Moves between items:
PZ * TL
PZ $ FS
PZ @ FD
NB * SG
NB $ SM
NB @ NB
QR * CR
QR $ JH
QR @ HD
JT * DH
JT $ MB
JT @ GG
PJ * TC
PJ $ SN
PJ @ SB
NC * LJ
NC $ ZT
NC @ TG
RC * HR
RC $ NH
RC @ SM
TP * GZ
TP $ PJ
TP @ HS
HS * HR
HS $ SB
HS @ CD
NR * LH
NR $ NC
NR @ MB
FG * GP
FG $ DS
FG @ TL
MB * QM
MB $ HH
MB @ TG
DH * MB
DH $ QM
DH @ FQ
FQ * TG
FQ $ MG
FQ @ ZH
GP * CD
GP $ MH
GP @ FS
PQ * RG
PQ $ ZH
PQ @ LH
FP * JT
FP $ DH
FP @ DZ
HD * LD
HD $ ZN
HD @ LQ
SZ * TT
SZ $ HD
SZ @ LD
JD * JD
JD $ TT
JD @ SG
RF * BC
RF $ PZ
RF @ DC
QM * HH
QM $ FD
QM @ FP
LH * LM
LH $ TN
LH @ QF
BH * DC
BH $ LP
BH @ SL
DC * LP
DC $ RF
DC @ NC
JC * RJ
JC $ FC
JC @ JD
GG * FQ
GG $ TG
GG @ RG
CD * SN
CD $ TR
CD @ HN
HC * JC
HC $ JD
HC @ NH
HR * SB
HR $ HN
HR @ HR
LJ * JT
LJ $ BH
LJ @ FD
SB * HN
SB $ TP
SB @ TQ
TD * TC
TD $ PJ
TD @ BC
NS * TQ
NS $ SB
NS @ NB
LQ * JD
LQ $ TH
LQ @ CR
LD * HC
LD $ LQ
LD @ HM
MH * LP
MH $ HB
MH @ TC
BQ * RF
BQ $ BC
BQ @ BH
LP * TC
LP $ BQ
LP @ LJ
FD * NR
FD $ NC
FD @ DH
SL * NC
SL $ LJ
SL @ RF
ZJ * GM
ZJ $ LH
ZJ @ FC
TR * ZC
TR $ HP
TR @ GZ
HB * HS
HB $ SG
HB @ TH
RL * NS
RL $ TH
RL @ HP
SM * RL
SM $ NS
SM @ SB
RJ * LD
RJ $ HC
RJ @ TR
JH * LT
JH $ GM
JH @ ZN
QF * ZH
QF $ LH
QF @ JC
HN * TP
HN $ TR
HN @ HB
FS * TD
FS $ TC
FS @ RF
MG * BQ
MG $ FD
MG @ ZT
RG * ZH
RG $ MF
RG @ TG
TL * FS
TL $ TD
TL @ GP
HM * NH
HM $ CR
HM @ RL
ZN * FC
ZN $ QR
ZN @ SZ
NH * RC
NH $ LQ
NH @ NS
HP * RC
HP $ SG
HP @ CD
ZC * HP
ZC $ TH
ZC @ PJ
SG * SM
SG $ RL
SG @ TR
ZT * BH
ZT $ DC
ZT @ RF
TH * PJ
TH $ HM
TH @ SG
TQ * HB
TQ $ HS
TQ @ FG
TT * HD
TT $ JC
TT @ HC
MF * DZ
MF $ GG
MF @ LT
LT * PQ
LT $ FC
LT @ GM
GZ * PJ
GZ $ CD
GZ @ HN
SN * TR
SN $ ZC
SN @ TP
GM * LH
GM $ LM
GM @ LD
CR * RJ
CR $ LD
CR @ HN
HH * FD
HH $ FD
HH @ JT
TC * FG
TC $ GP
TC @ PZ
ZH * MF
ZH $ ZT
ZH @ LP
FC * QR
FC $ QF
FC @ TT
DZ * MB
DZ $ FQ
DZ @ PQ
LM * TN
LM $ LT
LM @ JH
BC * PZ
BC $ TL
BC @ LP
TG * MF
TG $ JT
TG @ MF
TN * LT
TN $ PQ
TN @ ZJ
DS * MH
DS $ HN
DS @ NB

The rows follow the links: the fewer symbols apart two items are, the more alike their rows tend to be.

Each row is also shifted at random along 6 hidden directions that mean nothing.

Some items, each with a row of numbers:
NS -> -2 -17 -18 3 -9 3 -1 -6 3 6 8 -19 5 10 12 -7 -10 -2 2 16 -2 -3 0 -11 -2 -4 6 7 3 -5 8 2 7 4 4 2 -5 -3 -11 -6 -3 11 17 -3 -16 -24 18 0 10 -4 3 16 -25 -7 13 24
NH -> 13 -11 -2 9 -14 -2 -4 7 6 22 29 -8 -6 -9 17 -25 -7 -11 -10 0 -4 -1 7 24 2 10 8 7 20 5 6 6 -6 -7 2 -9 -12 -6 -11 -8 4 -9 -11 -7 9 2 1 0 -3 -20 -22 10 -7 -3 -7 7
NR -> -13 15 7 12 2 8 2 13 8 1 16 4 -13 -18 5 -4 7 2 -8 -6 4 -6 0 16 -6 8 5 -6 7 1 4 2 -16 5 -4 -14 -17 -3 -14 -5 3 -8 -18 0 30 2 -15 -3 -27 -7 -25 -6 10 13 -6 -9
DH -> -12 18 -4 8 -2 12 4 28 13 4 32 -4 0 0 12 -11 9 9 -30 13 6 -16 -16 6 3 11 13 -15 15 -9 2 15 -22 7 -10 -3 -9 -5 -20 -2 -11 -18 -6 3 15 -10 7 2 -24 -23 -13 30 -3 7 1 2
HH -> 14 8 7 15 0 15 3 6 7 -1 12 -4 -9 -9 8 2 9 2 -9 0 -11 -10 1 9 -8 10 -1 -3 11 -5 -1 -17 -9 4 -6 -3 -2 -8 -18 -6 7 -7 6 16 15 -1 -5 -5 -16 -2 -11 3 -7 5 9 2
HC -> 8 9 24 13 -19 -6 -13 12 28 -1 23 10 15 19 5 -8 8 2 -5 -28 -8 11 12 26 -12 -8 -20 6 15 6 -7 -17 -7 20 0 -9 0 -8 -13 -9 7 0 5 -4 13 41 -10 -31 -23 -15 1 -24 -6 -12 -6 -21
FC -> 10 -11 11 12 9 5 -1 -8 -18 1 -10 10 -3 -14 3 -9 -7 -1 -5 -25 -13 10 28 37 -2 8 6 0 -2 7 8 -5 2 8 6 -19 -8 4 4 -13 8 5 -16 -18 11 15 0 -1 -8 6 -20 -21 16 6 -5 11
DS -> -16 -14 -24 1 -11 -4 5 9 -18 11 16 -12 0 -27 5 -9 -1 -13 12 14 -13 -1 -11 14 6 15 12 32 3 5 -1 -17 4 -7 6 12 -8 6 1 -7 0 1 -13 -3 1 11 14 28 14 17 -11 -11 4 15 -1 24
TG -> -9 3 18 9 11 9 5 1 9 12 -22 5 -9 23 0 -1 9 33 -13 -13 5 10 7 -14 -8 -13 -4 -29 -20 -4 1 10 -4 15 23 0 2 0 1 -1 4 -5 23 4 -3 -6 -11 -26 0 2 6 9 -11 -26 11 -9
ZT -> 18 -11 8 -4 7 -7 0 -6 -17 2 8 -5 -14 -13 -4 -7 7 -13 -9 2 -4 -10 10 2 -3 0 -6 -3 5 -6 5 -1 -1 -18 9 -6 9 -17 -2 9 6 -11 -10 -5 -5 -9 -15 5 7 5 -9 8 15 23 -17 -9
RC -> -13 -2 -2 5 -13 0 -11 -11 27 11 -7 -6 -1 19 14 5 -7 10 13 -12 1 12 9 -12 -12 -12 -8 9 -2 2 -2 -6 11 14 5 -1 -8 -6 -8 -6 4 21 34 -1 -6 -6 -3 -22 1 1 11 -20 -22 -31 17 1
GG -> 41 -25 6 15 11 14 13 -22 -28 5 -33 -6 -11 2 3 -13 -3 8 -9 3 -7 -3 12 -8 -3 -4 -1 -21 -20 -16 10 -1 4 -4 22 0 22 -7 7 -10 13 -22 15 13 -22 -25 1 5 30 8 8 33 -13 3 18 23
JC -> 31 -12 10 18 -16 1 -7 11 -7 -5 30 -3 22 2 6 -32 -2 -17 -23 -2 -4 -10 10 32 -8 1 1 0 20 -12 10 -2 -7 6 1 -11 4 -18 -11 -12 4 -21 -15 -9 -2 10 9 3 -13 -22 -9 20 -2 22 -15 8
LJ -> -16 16 3 3 -1 -5 -4 -19 -11 -1 -3 -7 -13 -26 3 7 3 -16 0 -3 -15 -12 1 -6 -5 10 3 12 11 7 -4 -26 16 -12 -3 -1 7 -12 -3 11 16 5 6 -1 -6 -5 -8 17 9 23 -9 -24 13 21 0 8
LD -> -25 25 4 -11 2 -2 -8 -11 7 3 -21 8 -5 14 -1 3 -12 -1 11 -17 3 16 9 -2 14 12 -6 -3 6 16 -11 8 6 -9 -15 -2 10 14 15 5 1 16 10 -11 1 14 -4 -10 8 4 9 -18 10 -23 11 -4
CR -> 5 15 -6 -4 -16 -7 -9 21 6 9 40 2 14 -16 9 -9 3 -13 -22 1 -7 -13 -7 23 19 15 15 25 30 20 -10 4 1 -12 -16 1 9 -2 1 3 0 -6 -15 -12 -1 14 19 21 -1 -19 -8 -5 12 7 -8 3
LQ -> 17 -4 10 4 8 1 -11 -24 13 9 -26 4 3 32 7 -9 -9 7 -4 -14 -3 22 35 3 -4 -3 -11 -29 5 8 -2 7 8 11 8 -3 1 0 -4 -5 4 13 28 -9 -9 -5 4 -34 -1 -2 2 9 -13 -31 13 10
HP -> -23 12 -4 -12 1 -4 -5 9 28 27 0 11 -6 13 9 -20 -4 17 -12 20 39 19 -9 1 3 0 17 -42 -2 11 17 63 -11 9 3 0 -42 24 -3 7 -29 -11 -12 -14 14 -21 -6 -17 -34 -38 -26 39 -1 -22 -12 -11
MH -> -30 1 -15 -14 -10 -10 0 24 0 -2 25 -5 19 8 -8 -1 10 -2 4 13 -3 -1 -18 -2 5 -2 -2 14 4 -1 -9 -7 -6 6 -1 17 -7 3 -1 5 -14 7 -7 -3 0 11 12 5 0 11 7 -6 4 0 -9 -3
HR -> 13 -21 5 12 2 3 -3 11 3 14 3 8 -19 -3 17 -10 -3 6 -15 -5 -10 4 17 26 -7 6 3 5 -13 -11 7 4 -1 16 21 -1 -31 -7 -15 -1 -3 -1 9 -7 10 6 -4 -4 -10 -4 -12 -10 5 2 1 -8
TR -> 15 10 14 9 -24 -9 -12 5 27 13 8 16 1 -16 3 15 14 2 8 -15 -5 3 -9 19 -10 -5 -2 20 7 26 -10 -25 10 12 1 6 -9 5 4 -1 8 -11 -5 9 11 30 -4 2 -19 -14 -8 -38 0 0 -6 -24
ZJ -> 4 -10 -4 -2 -8 5 0 22 -2 -20 36 -9 27 2 -2 -2 3 0 -20 8 12 -17 -9 4 3 -18 18 6 9 -3 9 16 -10 12 -9 -16 -6 -4 -7 -7 -17 2 -26 -8 3 -11 21 12 -20 -23 -3 15 -6 16 -16 6
RJ -> 60 -18 14 6 11 0 3 -19 -17 -3 -20 10 -9 0 -3 -19 -21 -26 15 -4 7 9 19 18 2 20 -21 -10 1 -15 9 9 -10 -27 -4 -3 15 -3 14 -2 7 -25 -13 8 2 12 -18 -4 17 -11 2 25 4 13 0 -7
QF -> -6 -10 10 18 1 7 -3 -28 -16 -8 -26 6 6 -6 1 -8 -5 0 5 -19 -5 9 24 13 -18 -10 6 -8 -17 0 13 -10 15 20 15 -21 -7 2 4 -16 11 6 -1 -14 -2 0 1 -2 -9 14 -13 -13 1 6 -1 23
ZH -> -11 -2 -2 18 -28 -1 0 12 -17 8 36 -12 20 -29 7 -18 15 2 -33 1 -16 -24 -14 7 -4 -10 26 19 4 11 5 -14 8 6 16 -7 15 -14 -1 -7 13 -17 -15 -11 -18 0 19 37 3 -2 -11 0 0 27 -14 18
FG -> 61 -42 5 4 6 -1 8 25 5 -8 26 -2 14 27 -11 -4 13 7 -9 11 -12 7 11 16 -8 -18 -24 -6 3 -23 -4 -19 -18 14 16 10 -3 -16 -21 -6 -9 -5 -1 16 6 9 4 -30 -5 -4 5 16 -14 -1 -12 -11
SZ -> 19 -2 8 -13 17 1 2 10 2 0 -2 7 -6 22 -3 -3 -10 1 -12 -9 2 7 13 11 18 10 -8 -12 6 -4 -5 23 -12 -9 -7 -4 3 2 1 7 -9 4 -1 -6 5 7 -6 -17 5 -11 8 13 10 -15 1 -14
TL -> -9 2 5 -13 5 -12 3 19 13 0 10 10 9 17 -17 6 18 11 11 -2 -3 19 -3 7 -3 -10 -18 -6 0 5 -13 -13 -13 12 4 10 -8 5 -5 0 -6 3 -8 5 23 29 -8 -28 -18 9 1 -15 7 -13 -13 -21

From each start, follow one symbol. Which item do you reach?
Answer with the item's name.
new walk
-7 -5 -13 -10 5 -11 -2 -12 -19 -5 -5 -6 12 2 -12 -4 6 -9 0 13 -3 4 6 -9 -7 0 0 -14 4 5 -3 -10 7 -3 7 7 4 0 1 6 -2 7 -3 -7 -11 -9 8 2 4 24 -5 9 8 6 -10 19
* PZ
new walk
50 -42 3 19 -7 4 -2 10 5 6 20 -5 -2 2 10 0 5 2 -8 -6 -29 -4 15 26 -15 -12 -11 24 -4 -12 -4 -36 2 19 21 6 -8 -21 -24 -10 7 3 14 10 0 12 9 -7 1 6 -1 -19 -13 7 3 -2
* HB
new walk
3 -11 -8 -9 7 -11 5 7 -17 1 5 3 8 -5 -10 -7 5 -6 6 17 -4 4 -3 11 2 5 -1 -8 0 0 -2 -5 -5 -4 5 12 -5 7 2 2 -4 -6 -17 0 6 5 7 5 0 14 -8 9 11 11 -15 7
* FG
new walk
28 -13 8 0 -2 6 11 4 -11 -14 10 3 -2 -21 -8 12 2 -7 18 -13 2 -7 -3 10 0 -13 1 24 -9 -1 0 -13 -6 -4 -1 -16 11 1 3 -11 5 -2 -28 8 13 13 -9 7 1 -4 -1 -14 1 17 -7 -12
* LT
new walk
7 -3 6 13 -2 1 -9 -8 -14 2 -5 1 7 5 8 -23 -8 -10 -18 -10 -11 3 21 24 -6 11 0 -7 8 1 5 0 6 3 2 -11 2 -6 -1 -9 7 -2 1 -15 -6 8 8 -2 -1 0 -9 5 7 6 0 19
* HD
new walk
-20 5 3 10 12 19 14 -11 -19 17 -29 4 -25 -18 6 -15 -5 16 -7 1 3 4 -1 4 3 16 16 -20 -23 0 14 15 -2 -5 17 -6 -2 11 10 -8 7 -18 -3 1 6 -11 -9 12 6 8 -13 16 4 -2 11 18
@ PQ
new walk
-10 -1 -9 -7 3 -9 1 -9 -14 -5 -3 -1 8 -5 -15 -1 7 -8 9 11 -10 4 1 1 -5 5 -4 -7 4 4 -5 -20 5 -2 4 9 3 2 0 0 2 3 -7 2 0 5 3 2 2 27 -6 -5 10 10 -6 18
$ FS
new walk
-16 12 14 10 16 16 9 3 13 19 -20 15 -33 -5 4 -9 2 19 -5 -10 7 13 7 13 -1 15 2 -30 -11 0 10 17 -15 6 8 -7 -23 9 -7 -4 -2 -14 1 7 35 1 -28 -20 -21 -1 -23 4 7 -13 9 -10
* QM
new walk
20 -19 8 12 -3 8 14 -6 -18 -3 -5 1 -1 -17 -6 -1 0 6 1 -11 -2 -3 1 4 -3 -12 5 7 -18 -2 8 -5 -4 1 15 -17 10 -1 8 -12 10 -9 -14 6 1 -1 -1 12 5 2 -2 0 -2 13 -5 2
@ LH
new walk
-3 8 -11 -1 -3 -2 -6 -23 -6 14 -26 7 -3 -20 6 -5 -8 -4 2 17 12 6 -6 -3 0 9 21 -18 -6 17 11 18 17 -5 0 8 -13 15 14 1 -3 -13 -8 -7 -9 -22 5 18 -2 -7 -19 17 5 5 0 17
$ TH
new walk
18 -2 11 5 9 -3 5 -17 -17 6 -4 6 -34 -33 2 -2 2 -18 8 -9 -12 -8 13 10 -5 11 -7 4 2 -2 2 -17 0 -25 7 -8 5 -8 -1 6 19 -15 -14 6 9 4 -31 8 8 15 -18 -16 20 25 -8 -14
* LJ
new walk
13 -17 1 1 -6 -2 -7 25 28 -2 19 -3 5 30 11 7 3 11 -18 6 3 -4 0 -1 -9 -14 -7 4 -9 -16 1 8 -5 26 4 10 -22 -12 -20 2 -16 9 22 3 -2 -3 10 -19 -12 -17 15 3 -16 -11 5 -17
@ TQ
new walk
-35 4 -19 -2 -11 -4 1 -13 0 10 -3 -16 -4 -13 7 4 -9 -6 27 3 -4 4 -8 -13 2 3 5 22 -2 13 -4 -13 10 -7 -1 4 -2 5 8 -6 6 20 7 -2 -4 -6 4 7 16 15 0 -18 -12 -12 12 21
* SG
new walk
2 1 12 0 10 -8 -1 -18 -7 6 -8 4 -19 -15 -1 2 7 -10 2 -9 -11 2 16 3 -8 3 -8 -4 2 2 1 -12 8 -9 9 -5 -2 -8 -6 11 11 3 0 -4 3 -2 -22 -6 0 16 -14 -21 16 10 -10 -10
* NC
new walk
15 -19 1 7 -2 0 1 5 -8 8 -1 4 -17 -18 10 -2 -7 -4 3 1 -11 -5 6 18 -1 11 3 22 -16 -8 3 -6 4 1 9 8 -16 -2 -3 0 2 -5 3 3 4 9 -1 18 10 6 -4 -15 8 13 3 -7
@ CD
new walk
51 -23 13 -1 2 5 16 42 1 -10 52 3 6 -9 -8 2 6 2 -17 -8 8 -16 -9 26 14 -17 5 20 7 -8 0 8 -34 -4 -3 -21 3 -9 -7 -7 -9 -16 -48 6 27 16 -6 -1 -15 -33 -6 9 2 17 -26 -34
@ GM
new walk
3 2 -10 2 -14 -4 -7 4 6 25 23 -6 5 -10 14 -18 -1 -5 -19 6 -1 1 3 15 7 9 19 -4 27 22 2 14 1 -5 -1 -6 -9 -1 -6 -4 0 -7 -14 -15 0 -9 13 5 -11 -20 -22 17 -2 -7 -6 17
$ CR
new walk
-11 19 4 18 -10 14 0 1 6 7 2 -4 -8 -17 8 4 15 8 -7 -9 -13 -9 -7 3 -3 9 6 7 5 8 -5 -27 3 5 0 0 7 -7 -7 -7 16 -6 13 12 4 2 1 6 -2 9 -7 -16 -4 2 16 7
* DH
